(in the rows, 128 means zero)
Each row of numbers stands for one node and depends on some of the facts below. Use the named rows to name the rest.

There are 3 kinds of fact about the nodes: ψ, Φ, Ξ.
baben ψ skodrevol; badril ψ drupu; bomi ψ vinek; bozil ψ kinon; braklam ψ budokle; bredefli ψ parasko
budokle ψ mazul; darir ψ foske; deran ψ skiful; dotum ψ grelas; drekar ψ kuples; driklazu ψ bredefli
drupu ψ skavil; fenul ψ kito; fezu ψ ridri; flaven ψ gubrer; flefam ψ plafa; flezaten ψ rogredri
flovol ψ kluskur; foske ψ plivis; fotres ψ tiran; gamotram ψ vuplas; ganes ψ rolen; gigu ψ zaste
godin ψ skugon; gradil ψ gigu; gregak ψ stogun; grelas ψ tunu; gretak ψ gudes; grizu ψ tredres
grurizan ψ tribran; gubrer ψ bepak; gudes ψ flimar; kinon ψ flefam; klastus ψ lofu; klire ψ deran
klozun ψ kagam; kupla ψ plekek; kuples ψ refam; lenoskun ψ stepus; leskemu ψ baben; lofu ψ bomi
mazul ψ bozil; medri ψ fenul; mugen ψ drekar; parasko ψ gamotram; plafa ψ klire; plakil ψ lenoskun
plasi ψ skale; pleplos ψ skufo; plivis ψ flaven; puze ψ ganes; refam ψ pekan; ridri ψ medri
rogredri ψ fotres; rolen ψ gradil; sidri ψ godin; skavil ψ zozor; skekidun ψ sidek; skiful ψ klakla
skodrevol ψ viskes; skufo ψ klozun; skugon ψ klastus; stepus ψ sidri; tenar ψ gemom; tiran ψ gregak
tredres ψ dotum; tribran ψ kupla; trubro ψ gretak; tunu ψ badril; vike ψ kipim; vinek ψ fezu
volo ψ dubro; vuplas ψ ruflek; vutre ψ driklazu; zaste ψ leskemu; zenus ψ skekidun; zesi ψ flovol
boskosu Φ pifin; botraplil Φ viskes; bozil Φ gigu; bramak Φ tabas; bredefli Φ gamotram; briklil Φ pleplos
budokle Φ boskosu; detraso Φ groske; dragru Φ lugrero; driklazu Φ plipal; drobu Φ klire; dubro Φ lubrim
fenul Φ bepak; fezu Φ flotra; flaser Φ grelas; flekel Φ drison; flitru Φ pekan; flotra Φ tunu
flovol Φ bozil; foske Φ skale; fosus Φ parasko; fotres Φ gretak; gamotram Φ grurizan; gigu Φ plavidrin
gisur Φ drobu; gregak Φ leklor; grelas Φ briklil; gretak Φ skugon; grizu Φ stelel; groske Φ bredefli
grurizan Φ gudes; gudes Φ bramak; kagam Φ stogun; kigrom Φ deran; kinon Φ stadis; kipim Φ plasak
klakla Φ kuples; klire Φ tribran; kluskur Φ kipim; kuples Φ grizu; leskemu Φ fezu; lesku Φ fosus
lubrim Φ flitru; lugrero Φ stisku; mazul Φ stepus; mepli Φ flekel; meristir Φ kigrom; mogror Φ kluskur
mugen Φ tanur; parasko Φ budokle; pekan Φ rifa; pifin Φ rogim; plasak Φ leskemu; plasi Φ zapin
plavidrin Φ klozun; plubrizum Φ zozor; rifa Φ mepli; rogim Φ flaven; rogredri Φ plubrizum; ruflek Φ gregak
sazas Φ foske; sidri Φ tiran; skale Φ mugen; skavil Φ gradil; skopem Φ zesi; skufo Φ fenul
skugon Φ detraso; stadis Φ faflos; staflir Φ flaser; stepem Φ plasi; stepus Φ klakla; stisku Φ staflir
stogun Φ lesku; stuber Φ skopem; suflus Φ kagam; tabas Φ botraplil; tanur Φ gremol; tribran Φ stepem
trubro Φ tenar; tunu Φ dragru; vinek Φ mazul; viskes Φ flezaten; zapin Φ driklazu; zenus Φ skufo
zozor Φ fotres; baben Ξ b; badril Ξ a; bepak Ξ b; bomi Ξ a; boskosu Ξ b
botraplil Ξ b; bozil Ξ b; braklam Ξ a; bramak Ξ b; bredefli Ξ b; briklil Ξ a
budokle Ξ a; darir Ξ b; deran Ξ a; detraso Ξ a; dotum Ξ a; dragru Ξ b
drekar Ξ a; driklazu Ξ b; drison Ξ a; drobu Ξ a; drupu Ξ b; dubro Ξ a
faflos Ξ a; fenul Ξ a; fezu Ξ b; flaser Ξ b; flaven Ξ b; flefam Ξ a
flekel Ξ a; flezaten Ξ b; flimar Ξ b; flitru Ξ a; flotra Ξ b; flovol Ξ b
foske Ξ b; fosus Ξ b; fotres Ξ a; gamotram Ξ b; ganes Ξ b; gemom Ξ b
gigu Ξ a; gisur Ξ a; godin Ξ b; gradil Ξ b; gregak Ξ a; grelas Ξ b
gremol Ξ b; gretak Ξ b; grizu Ξ a; groske Ξ a; grurizan Ξ a; gubrer Ξ b
gudes Ξ b; kagam Ξ b; kigrom Ξ a; kinon Ξ b; kipim Ξ a; kito Ξ b
klakla Ξ a; klastus Ξ a; klire Ξ a; klozun Ξ a; kluskur Ξ b; kupla Ξ b
kuples Ξ a; leklor Ξ a; lenoskun Ξ b; leskemu Ξ a; lesku Ξ a; lofu Ξ a
lubrim Ξ a; lugrero Ξ a; mazul Ξ b; medri Ξ b; mepli Ξ a; meristir Ξ b
mogror Ξ a; mugen Ξ b; parasko Ξ a; pekan Ξ a; pifin Ξ b; plafa Ξ a
plakil Ξ a; plasak Ξ b; plasi Ξ a; plavidrin Ξ b; plekek Ξ b; pleplos Ξ a
plipal Ξ b; plivis Ξ a; plubrizum Ξ a; puze Ξ b; refam Ξ a; ridri Ξ a
rifa Ξ b; rogim Ξ a; rogredri Ξ b; rolen Ξ b; ruflek Ξ a; sazas Ξ b
sidek Ξ a; sidri Ξ b; skale Ξ b; skavil Ξ a; skekidun Ξ a; skiful Ξ b
skodrevol Ξ b; skopem Ξ b; skufo Ξ a; skugon Ξ a; stadis Ξ b; staflir Ξ b
stelel Ξ a; stepem Ξ a; stepus Ξ a; stisku Ξ b; stogun Ξ a; stuber Ξ b
suflus Ξ a; tabas Ξ b; tanur Ξ b; tenar Ξ a; tiran Ξ b; tredres Ξ b
tribran Ξ a; trubro Ξ b; tunu Ξ a; vike Ξ a; vinek Ξ b; viskes Ξ a
volo Ξ b; vuplas Ξ b; vutre Ξ b; zapin Ξ b; zaste Ξ a; zenus Ξ a
zesi Ξ a; zozor Ξ a

Named rows:
[ 90 128 155  97  75  85 127  85 227 184  72 125 131 120 175  93  99 211
 136 121 136 125 133 110 135  55 110 150 104 150  63 121]: godin
[ 74 107 154 130 147  62 163  70 232 171  91 105 130 137 111 134 140 190
  88  93 121 119 148  95 173  12 134 138 155 104 141 142]: grelas
[172 118 106 145 127 134 110 127  90 143 179 114 119 117  76 127 145  77
 163 134 109 130 106 164  99 167 131 141 132 130 127 154]: tribran
[169 125 107 153 123 138 115 142  91 144 179 111 113 119  83 125 145  74
 136 143 115 127 109 161  97 177 123 147 115 126 141 159]: drobu
[167 119 109 149 125 135 110 135  94 141 178 112 116 120  81 128 147  77
 156 136 112 133 111 163 104 174 127 142 130 131 133 162]: vike
[100 113 153 120  96  64 133 118 190 160  99 123 125 148 135 123  88 221
 119 111 134 145 153  71 132  66 130 116 105 139 124 118]: gretak
[ 82 130 183 129  90  68 114 113 178 159  92 107 132 120 161 108 119 221
 102 118 121 139 155  69 125  83 124 145 146 120  93  93]: gudes
[ 84 137 169 127  99  83 143 128 181 170 107 111 123 132 168 108 102 196
  79 118 131 120 157  81 129  72 118 134 102 116 120 104]: flimar
[147 126 122 157 122 141 126 145 105 145 180 113 114 128  82 133 160  62
 133 132 117 134 119 176 135 179 117 146 132 132 146 189]: lugrero
[181 120  94 136 131 141 117 111 107 145 175 115 121 107  70 117 140  70
 171 134 112 123  99 164  87 154 133 147 137 130 127 144]: parasko
[165 124 113 156 122 139 114 138  89 138 174 109 111 119  87 125 148  73
 144 141 117 132 116 163 106 179 124 149 118 128 142 165]: leklor
[171 117 106 147 124 135 109 128  98 141 174 112 117 118  76 127 147  78
 161 134 112 133 109 162 106 171 128 143 136 132 131 162]: gregak
[172 115 103 143 125 134 107 123 100 141 175 113 119 117  72 129 147  81
 171 130 110 135 109 162 107 166 132 141 144 134 124 159]: plivis
[166 118 111 148 123 136 111 127  91 139 173 112 116 118  82 127 146  76
 166 133 112 134 111 165 106 171 130 141 133 131 131 157]: zesi
[166 112 117 165 115 123 105 152 108 130 164 107 110 135  55 133 139  88
 156 147 124 161 120 149  88 180 120 145 126 150 159 167]: detraso
[ 81 133 174 131 100  77 143 132 165 171 109 110 122 138 171 112 103 202
  80 117 126 120 156  85 127  72 119 129  95 113 118 101]: kito
[ 87 128 166 118 105  78 139 113 180 171 107 114 130 129 160 109 101 202
 106 108 123 121 150  84 128  61 125 127 119 119 106  94]: mugen
[ 82 136 170 126 103  86 151 118 174 167 106 110 124 129 174 102 101 190
  86 117 131 118 157  86 124  67 121 133  98 113 124  94]: plipal
[100 142 160 121  99  75 147 133 181 189 123 121 129 126 148 109 101 203
  49 122 121 106 133  76 102  67 114 137  99 112 115  93]: kagam
[111 114 137 112  96  64 128 112 180 161 104 130 124 144 146 126  89 229
 112 106 132 137 145  64 151  73 138 115  93 132 111 130]: rogredri

Which node is each row?
No name comes twice in this set of rows, the named rows included.
[ 85 137 179 131  85  75 116 116 159 156  93 110 125 115 187 106 125 221
  75 123 126 127 156  63 144 101 127 151 119 107  92 105] : tabas
[171 118 105 147 124 134 106 134  94 144 177 113 117 121  74 130 146  81
 159 135 110 133 107 162 103 174 128 142 133 131 128 161] : zenus
[161 113 124 167 114 123 101 152 108 131 163 103 111 131  55 131 144  86
 155 148 123 160 122 151  82 180 117 150 139 150 155 161] : groske
[113 119 182 125  87  96 158 121 131 162 157 120 147 136 124  95  92 207
 120  98 136 119 170  68 143  60 129 125 137 116  74  63] : gradil
[ 95 140 163 121 103  82 150 125 177 180 116 116 127 126 161 104  99 195
  66 121 125 107 142  82 106  65 119 135  95 111 119  88] : fosus
[102 123 172 121  94  87 147 119 156 167 135 118 139 134 140 103  96 206
 114 102 129 120 159  75 136  59 127 126 131 118  88  80] : ganes
[171 118 103 142 119 137 106 124 105 143 169 114 117 116  78 125 146  80
 169 136 114 134 106 167 107 170 126 148 135 138 122 166] : plakil
[100 126 173 123  92  88 149 124 154 168 133 117 136 134 143 103  96 204
 104 105 131 120 160  75 136  64 124 127 124 117  94  83] : skodrevol
[ 83 117 196 135  98  44 123 124 128 181 107 118 127 157 184 131 104 235
 120 113  95 118 142 113 115  51 126 107  78 112  68  86] : vinek
[187 100  85 143 120 120 103 127 101 129 168 125 112 135  55 142 131 100
 181 132 121 153 109 146 118 175 139 127 116 150 141 186] : fotres
[143 124 134 158 124 135 142 135 106 142 179 120 117 128  76 134 167  55
 126 132 118 135 116 182 138 177 119 148 134 132 154 192] : briklil

The same nodes again, as new rows of numbers:
Named rows:
[132 131 137 113 142 132 129 135 128 149 113 132 149 130 138 161 120 139
 151 112 131 129 139 128 134 120 137 126 131 110 162 156 122 132 169 132]: rifa
[116 124 127 145 116 118 125 131 126 110 144 130 105 123 121  83 138 111
 105 138 123 124 120 129 111 138 118 134 124 144 103 110 136 123 102 126]: mepli
[ 77 128 128 121 113 133 104  99 120 179 117 116 174 147 194 145 118 134
 150 147 111 147 141 141 151 124 140 115 110  88 144 156 108 106 216 138]: skiful
[118 123 128 144 115 117 125 133 125 113 142 129 105 124 120  85 139 110
 107 139 124 127 121 127 109 137 118 134 124 143 104 109 135 122  98 128]: lubrim
[127 116 130 133 120 127 135 108 120 114 153 136  96 134 122  96 139 129
 127 162 132 128 114 121 140 154 116 127 112 148  98  97 131 116  68 123]: tunu
[151 118 174 147 151 106 169 166 128 109 141 146  68  97  95 100 158 105
  97 105 134  97 123 121 105 142 117 157 126 162 133 113 157 142  89 125]: budokle
[150 117 128 141 124 106 135 119 121 145 139 135  90 135 100  83 146 101
  87 173 102 110 119 116 118 122 110 101 122 159  89 117 135 149 185 132]: grizu
[126 134 140 119 144 134 130 136 129 144 114 135 151 129 143 160 119 136
 144 113 129 128 141 127 140 120 138 125 135 112 162 161 124 132 179 131]: plipal
[ 50 142  57 120 118 130 125 184 128  61 158 133 131 140  59  86  92 113
 135 128 132 130 120 121 141 130 112 156 153 152  59 147 137 126 112 131]: stepus
[ 90 118 131 145 106 118 122 115 122 135 145 118 111 129 151  81 144 108
 105 154 113 132 120 136 124 142 119 130 107 132  96 105 130 109 117 131]: plafa
[132 131 136 113 141 133 131 131 128 148 113 128 153 129 142 168 122 143
 152 113 132 131 138 129 142 119 139 129 129 108 160 149 122 131 158 131]: gubrer
[121 132 140 114 140 141 125 127 126 140 118 127 159 126 164 161 116 143
 156 107 136 131 138 135 143 124 142 143 129 103 163 152 124 119 138 129]: bepak
[145 119 131  89 134 136 116  91 127 136 130 132 150 136 147 157 118 185
 173 124 151 139 140 121 149 150 138 155 130 112 147 146 117 121 126 130]: kluskur
[136 130 133 110 140 131 130 134 128 152 112 129 148 132 135 165 121 141
 154 111 134 135 137 126 130 119 139 127 132 110 159 151 119 132 161 133]: sazas
[132 129 139 106 135 124 120 163 119 163 112 130 156 131 142 166 120 128
 179  92 139 158 137 126  80 117 140 146 121  93 176 146 116 122 120 141]: kagam
[ 91 127 143 161 121 116 118 133 131  93 149 140 104 116 136  55 133 108
  78 138 116 106 130 134 126 147 116 137 137 150 111 143 147 120 156 125]: rogim
[127 122 125 143 117 114 134 132 128 121 139 129  96 128 101  93 142 111
 103 145 119 125 120 123 112 135 115 118 121 149  97 106 133 132 121 128]: zenus
[122 128 126 149 129 146 144 132 116 110 145 145 102 141 119 106 132  98
 128 172 127 124 102 121 148 135 115  94 113 147 112  93 130 113  50 116]: briklil
[177 119 143  96 147 139 122 106 108 164 125 131 165 129 164 145 111 137
 157 130 124  96 127 131 151 102 140 158 126 112 152 159 135 136 151 135]: baben
[127 132 137 113 137 139 123 129 127 143 116 126 161 128 154 164 117 145
 157 109 134 135 137 133 138 120 141 139 129 104 161 149 122 121 137 130]: gemom

Which node is each row?
No name comes twice in this set of rows, the named rows included.
[124 117 135 139 118 118 129 120 120 124 146 126 106 123 134  86 140 111
 108 145 119 114 116 132 120 135 119 142 114 143 100 105 140 122  91 128] : zaste
[107 131 144 116 142 136 138 141 131 142 114 124 151 122 154 175 125 145
 159  96 142 140 138 133 140 132 142 142 123 101 169 142 121 118 125 130] : drupu
[110 123 126 144 113 126 118 122 125 105 146 124 112 121 137  86 134 115
 113 133 128 127 118 135 115 142 121 145 122 136 103 102 136 111  65 124] : sidek
[106 136 156 133 148 131 126 136 133 130 119 144 152 122 159 137 118 135
 123 112 123 110 150 134 151 129 138 132 144 116 168 189 134 127 230 130] : flaven
[ 64 140  51 128  95 127 117 128 137  70 136 107 129 123  54  64 103 125
  98 121 141 104 108 136 152 124 123 131 158 152  62 131 131 132  65 127] : skugon
[242 136 117 110 134 147  77  65 142  96 112 150 139 145 114 145 105 185
 140 130 154 143 141 112 106 132 132  95 173 130 160 144 112 146 122 116] : fezu
[ 66 150  66  91 142 144 130 181 132 101 128 134 179 147  75 166  76 145
 177 105 139 134 137 120 170 110 133 146 159 121 115 191 122 138 180 136] : lenoskun
[126 128 115 114 125 129 136 103 141 149  99 103 157 119 115 132 124 151
 127 114 136 108 124 144 165 108 150 125 127 111 156 146 115 131 142 137] : gretak
[125 123 123 142 126 138 139 120 118 109 148 141 102 138 118  99 133 113
 127 167 130 126 108 120 141 142 115 108 115 149 105  94 129 115  53 120] : lugrero
[186 138 133 120 157 143 144 138 150 148 112 112 157 132 155 223 123 140
 130 122 100 147 146 133 154  89 135 132 121 115 136 116 128 150 241 121] : flezaten

The same nodes again, as new rows of numbers:
Known rows:
[130  89 143 120  58 102 113 111  84 139 130  88 122 176 111 143 110 119
 104 132 145 146 124 116 133 171  87 146 155]: skugon
[219 120 100 117 157 121 138 136 133 103 139 135 119 139 140 112 116 103
 138 151 143 170 146 142 111 149 107  46 130]: bredefli
[132 153 110 114 113 125  93 140 123 123 129 138 139 102 136 119 125 146
 130 142 127  63 131 138 127 139 176 147 126]: tanur
[ 95 117 127 129  63 111 108 115  90 135 136 127 124 179 108 153 120 137
 106 116 130 133 134 132 120 160 138 166 153]: detraso
[169 151 128 102  94 116 117 120 129 122 142 121 121 111 155 128 115 129
 129 148 145  88 132 142 116 133 145 102 119]: gamotram
[ 59 122 142 131  67 109  99 108  96 142 135 127 125 159 116 163 128 140
 117 117 123  86 125 128 108 156 156 196 137]: klakla
[136 146 104 112 149 120  97 144 130 112 130 146 133 121 134 115 123 127
 133 141 127 105 135 130 142 141 186 139 113]: dragru
[ 78  85 146 145 111 114 105 103 107 137 144 139 124 159 120 151 134 126
 125 115 125  69 127 131  95 175 131 151 143]: stepem
[134 138 118 106 117 116 102 125 136 134 141 114 126  95 155 121 130 133
 138 143 150  49 128 139 127 141 139 132 123]: driklazu
[161 132  96 123 179 125 108 156 134 104 127 155 133 138 130 110 124 115
 138 143 124 137 138 132 130 152 166 110 113]: stisku
[103 106 136 138 111 109 125 108 106 137 142 116 109 165 117 162 129 106
 134 126 140 144 132 126 112 157  99 124 141]: grizu
[211  98 109 114 149 120 122 146 130 108 119 112 133 118 142 109 116 105
 138 163 146 104 124 124 131 165 105  90 130]: sidri
[ 94 103 118 140  94 114 108 113  95 134 136 132 122 181 106 153 125 128
 116 120 125 141 133 128 112 163 130 151 149]: plubrizum
[ 84  86 139 130 116 110 127 130 109 124 122 112 114 175 116 160 136 117
 144 130 151 202 133 132  65 146  63 143 114]: flefam
[ 97 133 169 135 137 116 127 118  84 153 121 113 107 143 107 145 131 118
 132 117 117 183 140 122 116 151  80 107 120]: ridri
[175 153 104 135 146 116 131 149 148 128 142 131 128 105 129 126 127 112
 146 151 148 109 137 144 144 129 126  84 128]: drupu
[116 113 135 159 127 109 148 124 123 136 148 126 108 170 105 171 131  96
 135 130 141 156 137 129 129 150  89 100 144]: dotum
[162  86 103 134 173 138 126 109 107 115 126 140  83 195 128 169 144  91
 139 124 133 189 156 122 106 176  50  51 154]: zaste
[110 100 139 139 120 115 129 123 105 132 128 119 107 171 116 164 134 112
 132 127 136 161 134 122 118 156  77 117 137]: pleplos
[110 102 140 135 109 113 127 121 107 134 130 118 107 169 119 166 134 110
 134 127 136 148 134 125 116 157  82 122 138]: refam

Name these rows:
No name comes twice in this set of rows, the named rows included.
[143 166 106 130 132 105 121 140 144 134 160 132 126 103 134 126 120 108
 142 149 147 101 135 139 159 123 167 106 123] : grelas
[157  52 131 140 133 108 132 109 108 119 131 112 111 189 121 153 119  85
 133 141 142 149 126 115 110 184  73 101 146] : stepus
[ 92 126 155 133 121 113 121 106  92 144 132 114 106 158 114 153 130 114
 132 121 123 166 136 124 112 154 103 123 128] : fenul
[184 114 129 105 115 119 111 147 129 119 114 101 134 105 144 119 117 124
 128 159 148  62 119 122 146 156 110 115 131] : godin
[ 87 129 131 148 117  93 138 115 124 142 163 126 107 163 109 168 124  85
 134 128 143 148 135 122 159 136 134 135 134] : tunu

